Here is a tiny trained network, its code and every weight. The questions are about switching its units off for an input and a target symbol, where a switched-off unit gives its printed mean instead of its output.

import numpy as np


def w(rows, s, z=0):
    codes = np.array(rows[::2]) - 128.0
    scale = np.full(codes.shape[1], s)
    scale[-1] = z or s
    return codes * scale


def softmax(a):
    e = np.exp(a - a.max(-1, keepdims=True))
    return e / e.sum(-1, keepdims=True)


def log_softmax(a):
    a = a - a.max(-1, keepdims=True)
    return a - np.log(np.exp(a).sum(-1, keepdims=True))


def net(x, mask):
    ids = ['ΓΔΛΞΦΨΩεζητ'.index(c) for c in x.split()]
    T = len(ids)
    res = E[ids] + P[:T]
    u = 0
    for l in range(3):
        r = res
        for j in range(3):
            rows = slice(3 * j, 3 * j + 3)
            q, k, v = (r @ M[l][rows].T for M in (Q, K, V))
            z = softmax(np.where(np.tri(T) > 0, q @ k.T / 3**0.5, -1e9)) @ v
            o = O[l][rows]
            res = res + np.where(mask[u + j], z, o[:, -1]) @ o[:, :-1]
        u += 3
    return log_softmax(res[-1] @ U[:, :-1].T + U[:, -1])


Q, K, V, O = {}, {}, {}, {}
E = w([
[168,91,203,54,221,126,145,55,88,64],'Γ',
[83,121,55,151,177,131,134,102,174,163],'Δ',
[194,155,167,240,127,108,178,165,102,158],'Λ',
[82,144,103,176,183,31,68,64,95,73],'Ξ',
[160,120,139,113,92,173,39,132,67,100],'Φ',
[7,97,171,137,132,111,161,11,107,94],'Ψ',
[91,196,139,43,156,132,173,191,50,154],'Ω',
[90,210,118,184,108,132,168,77,175,20],'ε',
[180,68,122,104,110,69,202,69,137,175],'ζ',
[154,69,185,181,166,182,217,170,190,99],'η',
[93,145,207,139,153,37,155,117,229,132],'τ',
],0.021)
P = w([
[202,100,86,47,75,125,49,216,105,159],'0',
[180,134,99,63,89,128,82,199,112,142],'1',
[181,221,183,160,154,179,98,110,81,162],'2',
[184,194,165,123,115,147,90,140,82,157],'3',
[183,181,161,95,92,140,76,155,79,147],'4',
[182,171,155,70,71,124,82,168,80,136],'5',
[187,165,154,55,57,114,81,173,84,126],'6',
[180,155,147,44,42,98,76,194,79,126],'7',
[182,148,146,27,33,89,80,199,80,111],'8',
[182,137,144,14,24,82,77,200,83,100],'9',
[186,131,145,2,12,69,79,201,78,88],'10',
],0.0052)
Q[0] = w([
[103,107,90,107,192,50,115,85,176,118],'0.h0',
[90,139,61,208,118,153,102,152,198,124],'0.h0',
[203,137,200,136,127,134,141,217,143,154],'0.h0',
[141,149,180,182,156,166,155,105,116,177],'0.h1',
[78,112,83,78,78,75,138,143,131,96],'0.h1',
[193,154,167,136,170,138,145,90,112,120],'0.h1',
[183,254,100,183,130,137,27,139,172,69],'0.h2',
[99,185,140,108,64,48,189,124,153,162],'0.h2',
[196,151,140,150,117,150,235,223,95,206],'0.h2',
],0.0085)
K[0] = w([
[134,134,146,92,181,75,129,123,186,174],'0.h0',
[143,101,101,201,125,117,138,138,178,61],'0.h0',
[138,168,160,91,153,140,186,254,130,171],'0.h0',
[109,123,123,156,96,144,109,128,144,94],'0.h1',
[77,166,141,124,126,139,131,131,89,161],'0.h1',
[195,120,141,113,111,92,122,117,139,137],'0.h1',
[145,201,93,204,98,123,83,171,129,85],'0.h2',
[68,186,150,128,86,15,193,129,154,167],'0.h2',
[162,148,174,112,136,178,220,228,96,228],'0.h2',
],0.0087)
V[0] = w([
[96,203,126,113,68,142,18,23,217,161],'0.h0',
[111,179,142,91,195,135,167,134,105,187],'0.h0',
[43,141,91,125,70,113,166,161,75,180],'0.h0',
[164,55,155,199,120,131,37,61,213,132],'0.h1',
[148,135,123,104,78,66,119,145,131,109],'0.h1',
[209,196,119,124,116,187,143,39,154,127],'0.h1',
[115,141,152,122,105,87,132,128,136,71],'0.h2',
[112,58,188,142,151,194,173,89,128,138],'0.h2',
[1,146,114,75,48,103,62,65,145,90],'0.h2',
],0.0062)
O[0] = w([
[244,93,171,18,72,162,117,164,106,150,106],'0.h0',
[78,191,105,108,210,210,95,24,202,168,201],'0.h0',
[183,219,137,180,93,188,94,128,82,146,76],'0.h0',
[2,116,41,98,128,50,67,143,116,14,131],'0.h1',
[132,152,99,130,141,127,151,88,168,155,164],'0.h1',
[117,138,112,122,114,107,126,120,124,84,137],'0.h1',
[115,105,71,166,171,196,75,188,163,134,254],'0.h2',
[115,111,112,138,45,124,105,209,63,115,119],'0.h2',
[102,154,164,189,193,195,127,48,130,141,185],'0.h2',
],0.0058,0.0036)
Q[1] = w([
[55,226,56,152,116,137,36,155,108,123],'1.h0',
[159,52,134,96,53,145,109,84,116,65],'1.h0',
[131,56,112,101,139,86,95,156,94,41],'1.h0',
[102,77,18,146,36,18,150,82,47,73],'1.h1',
[102,68,154,36,59,146,139,146,211,46],'1.h1',
[144,204,254,177,225,184,84,164,191,141],'1.h1',
[172,59,157,69,105,132,91,141,179,207],'1.h2',
[22,159,176,38,84,56,66,170,110,55],'1.h2',
[131,68,152,100,124,183,211,145,156,218],'1.h2',
],0.007)
K[1] = w([
[188,94,114,199,119,107,110,128,189,66],'1.h0',
[126,142,148,79,61,127,99,103,95,121],'1.h0',
[130,95,118,88,110,117,107,163,94,117],'1.h0',
[198,73,122,232,93,84,85,92,116,93],'1.h1',
[139,73,151,128,142,176,113,159,174,103],'1.h1',
[103,245,178,145,178,136,101,155,151,133],'1.h1',
[99,163,169,115,139,115,123,124,154,177],'1.h2',
[119,75,142,141,120,98,77,112,156,104],'1.h2',
[113,150,158,48,134,122,146,166,143,139],'1.h2',
],0.012)
V[1] = w([
[138,79,55,196,153,151,81,125,255,128],'1.h0',
[126,65,123,125,110,148,121,78,138,129],'1.h0',
[152,77,168,188,78,96,116,77,137,90],'1.h0',
[114,135,64,153,164,168,140,117,54,205],'1.h1',
[116,108,143,135,215,230,118,189,87,88],'1.h1',
[50,187,118,58,141,169,175,157,147,194],'1.h1',
[126,158,89,86,78,152,183,117,84,145],'1.h2',
[111,226,154,74,165,102,153,187,101,173],'1.h2',
[93,134,42,108,156,196,142,161,57,127],'1.h2',
],0.0049)
O[1] = w([
[119,188,187,152,115,115,161,96,123,137,135],'1.h0',
[81,3,213,71,89,161,48,155,64,137,109],'1.h0',
[92,158,180,65,144,49,190,100,177,161,131],'1.h0',
[138,130,92,151,70,40,167,131,52,133,123],'1.h1',
[91,52,77,97,99,195,129,103,71,16,143],'1.h1',
[114,90,89,27,86,119,154,57,175,124,253],'1.h1',
[76,182,138,130,112,141,172,94,94,88,58],'1.h2',
[140,160,205,85,92,93,54,62,69,76,174],'1.h2',
[74,210,198,84,140,113,84,21,113,108,53],'1.h2',
],0.0053,0.005)
Q[2] = w([
[96,51,176,97,87,190,220,186,138,88],'2.h0',
[2,126,132,103,212,187,106,63,68,117],'2.h0',
[77,200,121,197,109,191,163,86,166,110],'2.h0',
[104,90,81,69,114,131,187,190,165,144],'2.h1',
[12,170,143,153,91,81,59,42,158,60],'2.h1',
[196,177,122,97,180,127,139,118,134,135],'2.h1',
[57,192,70,168,146,147,187,115,179,183],'2.h2',
[238,91,167,86,68,128,111,102,104,200],'2.h2',
[100,195,122,125,219,82,182,127,113,152],'2.h2',
],0.0096)
K[2] = w([
[94,67,185,146,79,186,200,144,129,45],'2.h0',
[85,108,157,81,169,155,140,143,27,129],'2.h0',
[106,234,168,140,125,189,184,164,135,144],'2.h0',
[163,36,84,130,108,146,142,130,165,120],'2.h1',
[56,248,172,73,153,160,120,110,141,130],'2.h1',
[211,137,81,105,223,83,99,121,182,124],'2.h1',
[110,112,104,239,103,123,145,124,179,132],'2.h2',
[149,132,44,1,52,99,155,83,84,172],'2.h2',
[149,87,139,165,141,99,109,94,185,82],'2.h2',
],0.0093)
V[2] = w([
[126,147,38,42,184,182,139,118,68,189],'2.h0',
[130,164,185,75,179,195,186,180,95,190],'2.h0',
[158,157,177,78,126,129,50,154,172,171],'2.h0',
[236,137,71,120,214,161,213,174,109,151],'2.h1',
[114,138,254,166,50,8,125,30,138,45],'2.h1',
[182,8,17,210,57,116,116,47,236,76],'2.h1',
[90,174,62,59,120,144,140,156,105,152],'2.h2',
[169,87,78,96,212,163,180,89,139,126],'2.h2',
[74,181,205,242,156,207,132,152,149,217],'2.h2',
],0.0052)
O[2] = w([
[124,133,123,238,253,187,124,130,144,158,131],'2.h0',
[144,69,126,180,113,178,183,253,121,181,189],'2.h0',
[146,169,175,147,184,178,152,115,79,142,158],'2.h0',
[92,187,72,64,172,162,95,167,114,142,165],'2.h1',
[229,54,164,107,94,124,151,189,114,59,156],'2.h1',
[186,124,148,182,134,186,163,78,126,89,3],'2.h1',
[176,171,133,125,164,117,174,122,222,62,58],'2.h2',
[107,199,134,126,108,101,187,137,88,119,183],'2.h2',
[102,141,118,206,152,94,139,107,137,109,115],'2.h2',
],0.0066,0.0038)
U = w([
[115,80,165,68,241,113,155,147,91,70,15],'Γ',
[90,72,67,193,203,185,91,113,172,183,254],'Δ',
[127,144,146,163,144,68,110,187,87,124,87],'Λ',
[139,82,132,185,223,65,68,109,110,86,74],'Ξ',
[128,97,158,129,112,176,2,159,116,146,167],'Φ',
[70,56,197,158,116,135,125,78,85,148,109],'Ψ',
[31,157,139,60,106,96,85,116,105,141,105],'Ω',
[168,158,148,134,143,163,148,93,155,51,144],'ε',
[156,88,111,55,97,100,169,62,96,167,146],'ζ',
[71,44,107,163,164,129,111,203,145,87,105],'η',
[113,100,243,134,184,123,73,163,206,158,100],'τ',
],0.0073,0.0047)

Each question gives the input, a string of symbols that net reads in full, and the target symbol t.
The units are the heads (3 rows each of Q, K, V and O). Each row of codes is followed by its name. A weight is (code - 128) times the scale printed after its matrix; where a second scale follows, it is the last column's (O and U).
mask holds one flag per head, layer by layer. A switched-off head (its flag False) gives its mean, the last column of its rows in O, instead of its output. The means were averaged over made-up inputs and are rounded, as every weight is.
A unit's drop is (log p(t) with every unit on - log p(t) with that unit switched off) / (log p(t) with every unit on - log p(t) with every unit switched off).
The circuit of an input: a set's keep is (log p(t) with only the set's units on - log p(t) with every unit switched off) / (log p(t) with every unit on - log p(t) with every unit switched off). Starting from all 9 units, units are removed one at a time, each time the one whose removal leaves the highest keep (on an exact tie, the one counted first), for as long as the keep stays at least 0.8.
units of the circuit, in order: the units of the circuit, biggest drop first
unit that matters most: the unit with the biggest drop
heads that matter: for each layer, one digit per head in row order, 1 if its drop is at least 0.15 and else 0, layers parted by /
drop of u: that unit's drop, to one decimal
input Γ Γ Ω Δ τ Ψ η, target Δ: units of the circuit, in order	0.h0
input τ Ξ Ω ε τ Φ τ τ η η, target Ω: units of the circuit, in order	0.h0, 1.h2, 2.h1
input Λ η τ Δ Ω Λ τ η ε, target Δ: units of the circuit, in order	0.h2, 2.h0
input Ω τ τ Γ τ τ η ζ, target Δ: heads that matter	110 / 100 / 100
input Ω Γ ζ τ Φ ζ Φ τ η Λ, target Δ: units of the circuit, in order	0.h0, 2.h0
input Ξ Λ τ Γ Λ τ Ω Γ, target Ω: heads that matter	101 / 010 / 010
input Γ Γ ε Ξ τ Λ, target Λ: heads that matter	101 / 010 / 000
input ζ Ψ Λ η Ω η τ ε τ τ ε, target Ω: heads that matter	111 / 010 / 010
input τ Ω ε Λ Ξ ζ ζ, target Ω: units of the circuit, in order	1.h2, 0.h0
input Φ τ Ω τ Ξ τ η Φ, target Ω: heads that matter	101 / 010 / 010
input τ Ξ Λ, target Λ: heads that matter	001 / 010 / 000
input Γ η ζ τ τ η, target η: heads that matter	101 / 000 / 000
input τ η ζ Ω Φ τ η τ ζ η, target ζ: units of the circuit, in order	0.h2, 0.h0, 1.h1, 2.h0
input Ω Ξ τ Ξ, target Ω: unit that matters most	0.h0
input ζ τ Λ Ω τ η ζ, target Ω: units of the circuit, in order	1.h2, 2.h1
input Ξ Ω ζ, target Δ: heads that matter	100 / 100 / 100
input ζ τ ε Ω η Γ τ Λ Φ, target Δ: heads that matter	101 / 000 / 100
input ε ε η Ξ Ω Δ η Φ Λ Λ, target Ω: units of the circuit, in order	0.h0, 2.h1, 1.h2
input Δ ε Γ Ξ Γ Γ Ξ ζ τ Γ η, target η: heads that matter	101 / 010 / 000
input τ Γ η ε Λ Ω Ξ Λ ε ε τ, target Ω: unit that matters most	1.h1
input ζ Γ Ω η Φ η η τ ε Ξ, target Δ: heads that matter	001 / 000 / 100
input Ψ η Φ ε Λ Ω Δ Δ, target Ω: heads that matter	110 / 011 / 010
input τ Δ Γ Γ Ω Ψ ε ε Λ, target Δ: heads that matter	100 / 001 / 100
input Ξ Ω Ψ, target Δ: heads that matter	100 / 100 / 100
input Δ ε Ξ Λ ε Ω Λ, target Ω: units of the circuit, in order	0.h0, 1.h2, 2.h1
input Φ η Ω τ, target Δ: heads that matter	100 / 000 / 100
input τ ε Δ ε Ξ τ τ Ω ζ ζ η, target Δ: drop of 2.h0	1.9
input Λ η Λ Ξ Ω ε ζ ζ ε, target Ω: drop of 0.h0	1.7
input ε Γ η Ω τ, target Δ: drop of 0.h2	0.3
